Below are the code and all the weights of a small trained network. Each question names an input and a class and asks about switching units off, where a switched-off unit gives its printed mean instead of its output.

import numpy as np


def w(rows, s, z=0):
    codes = np.array(rows[::2]) - 128.0
    scale = np.full(codes.shape[1], s)
    scale[-1] = z or s
    return codes * scale


def norm(h):
    return h / np.sqrt((h * h).mean(-1, keepdims=True) + 1e-5)


def f(y):
    return np.maximum(y, 0)


def log_softmax(a):
    a = a - a.max(-1, keepdims=True)
    return a - np.log(np.exp(a).sum(-1, keepdims=True))


def net(x, mask):
    res = np.array(x, float).reshape(1, 6) / 4 @ E
    u = 0
    for l in range(3):
        y = f(norm(res) @ A[l][:, :-1].T + A[l][:, -1])
        res = res + np.where(mask[u : u + 5], y, B[l][:, -1]) @ B[l][:, :-1]
        u += 5
    return log_softmax(norm(res)[-1] @ U[:, :-1].T + U[:, -1])


A, B = {}, {}
E = w([
[195,108,86,94,125,124,82,129],'x0',
[115,175,159,70,132,132,170,110],'x1',
[176,64,109,97,190,149,170,73],'x2',
[129,44,113,107,52,144,68,85],'x3',
[181,125,211,200,102,53,126,86],'x4',
[155,114,84,160,100,94,206,255],'x5',
],0.0059)
A[0] = w([
[122,142,99,88,120,144,80,101,126],'L0N1',
[86,117,146,121,94,152,59,158,210],'L0N2',
[112,91,53,96,124,131,43,188,82],'L0N3',
[189,174,160,134,162,86,199,85,152],'L0N4',
[244,2,104,147,186,188,243,154,2],'L0N5',
],0.0079,0.0031)
B[0] = w([
[88,107,92,79,255,47,141,3,199],'L0N1',
[190,57,94,142,173,97,232,65,221],'L0N2',
[243,250,104,191,136,10,88,196,216],'L0N3',
[94,193,209,97,125,160,33,136,224],'L0N4',
[183,67,241,132,216,160,94,194,255],'L0N5',
],0.0067,0.005)
A[1] = w([
[174,92,170,135,139,242,117,140,8],'L1N1',
[162,85,135,252,57,153,120,67,7],'L1N2',
[122,178,186,134,100,78,125,91,47],'L1N3',
[131,74,121,79,105,119,80,1,183],'L1N4',
[113,160,65,131,82,161,205,164,187],'L1N5',
],0.0071,0.0019)
B[1] = w([
[179,90,196,177,181,188,86,148,183],'L1N1',
[166,171,149,254,152,217,236,83,176],'L1N2',
[80,241,79,90,112,200,60,35,180],'L1N3',
[28,93,106,102,134,151,167,159,254],'L1N4',
[140,125,143,67,94,197,93,182,167],'L1N5',
],0.007,0.0051)
A[2] = w([
[165,215,97,127,191,89,58,130,139],'L2N1',
[137,159,197,145,170,162,88,178,254],'L2N2',
[130,168,114,120,145,152,195,254,141],'L2N3',
[149,159,104,175,147,243,118,66,192],'L2N4',
[235,144,159,157,79,110,94,148,235],'L2N5',
],0.0072,0.0016)
B[2] = w([
[152,202,84,100,83,2,10,78,224],'L2N1',
[97,154,197,84,60,194,87,149,254],'L2N2',
[73,69,32,86,73,224,198,185,215],'L2N3',
[167,89,134,236,76,54,227,215,206],'L2N4',
[137,23,137,111,142,124,155,52,215],'L2N5',
],0.0061,0.0064)
U = w([
[54,148,80,61,77,231,170,221,111],'0',
[221,62,53,106,50,104,159,189,2],'1',
[190,158,31,72,188,35,63,100,133],'2',
[131,101,144,246,90,126,236,76,146],'3',
[30,75,101,41,191,152,172,23,130],'4',
[205,49,238,101,215,194,81,185,170],'5',
[98,252,200,111,89,132,60,89,168],'6',
],0.013,0.0032)

Each question gives the input, the list of numbers given to net, and the class t.
The units are the neurons (one row each of A and B). Each row of codes is followed by its name. A weight is (code - 128) times the scale printed after its matrix; where a second scale follows, it is the last column's (A, B and U).
mask holds one flag per neuron, layer by layer. A switched-off neuron (its flag False) gives its mean, the last column of its row in B, instead of its output. The means were averaged over made-up inputs and are rounded, as every weight is.
A unit's drop is (log p(t) with every unit on - log p(t) with that unit switched off) / (log p(t) with every unit on - log p(t) with every unit switched off).
The circuit of an input: a set's keep is (log p(t) with only the set's units on - log p(t) with every unit switched off) / (log p(t) with every unit on - log p(t) with every unit switched off). Starting from the 12 units with the biggest drops (on a tie, the unit counted first), units are removed one at a time, each time the one whose removal leaves the highest keep (on an exact tie, the one counted first), for as long as the keep stays at least 0.8.
circuit, biggest first: the units of the circuit, biggest drop first
k most important neurons: the k neurons with the biggest drops, biggest first
top k neurons in layer l: the k neurons of layer l with the biggest drops, biggest first
input [-3,5,7,-6,-4,8], class 5: circuit, biggest first -> (L0N5)
input [1,-8,-8,-8,2,4], class 0: 2 most important neurons -> (L2N3 L0N3)
input [-8,-7,-6,6,-6,5], class 1: 3 most important neurons -> (L0N3 L0N2 L1N4)
input [6,-8,6,7,-6,5], class 5: top 2 neurons in layer 1 -> (L1N3 L1N1)
input [8,5,2,2,8,-7], class 4: 3 most important neurons -> (L1N4 L0N3 L0N5)
input [8,3,-6,-1,-5,7], class 1: top 2 neurons in layer 0 -> (L0N3 L0N4)
input [-4,2,-1,6,7,-8], class 3: circuit, biggest first -> (L1N2 L2N4)
input [3,1,-1,1,6,1], class 6: top 2 neurons in layer 0 -> (L0N4 L0N2)
input [0,-3,-6,-7,-3,-3], class 0: 4 most important neurons -> (L0N4 L2N3 L0N1 L0N3)
input [4,-7,2,-5,2,-6], class 6: circuit, biggest first -> (L0N2 L0N5)
input [4,-7,0,-1,1,-7], class 4: circuit, biggest first -> (L1N4 L0N5)
input [2,-7,7,5,7,-5], class 3: 2 most important neurons -> (L1N2 L2N4)
input [-3,-6,-1,-3,7,-7], class 3: top 2 neurons in layer 2 -> (L2N4 L2N1)
input [5,5,1,-4,5,3], class 6: circuit, biggest first -> (L0N4)
input [8,-8,-7,4,4,-2], class 3: 2 most important neurons -> (L1N2 L0N2)
input [3,-3,6,8,-6,-3], class 2: 2 most important neurons -> (L0N3 L2N3)
input [8,2,-3,0,-1,3], class 2: 2 most important neurons -> (L0N3 L2N1)
input [-8,5,8,4,-8,4], class 5: 2 most important neurons -> (L0N5 L1N1)
input [2,-7,-2,3,-3,-7], class 2: 2 most important neurons -> (L0N3 L0N1)
input [8,-7,1,-2,-5,3], class 2: circuit, biggest first -> (L0N3)
input [2,4,-5,3,0,3], class 1: top 2 neurons in layer 0 -> (L0N4 L0N1)
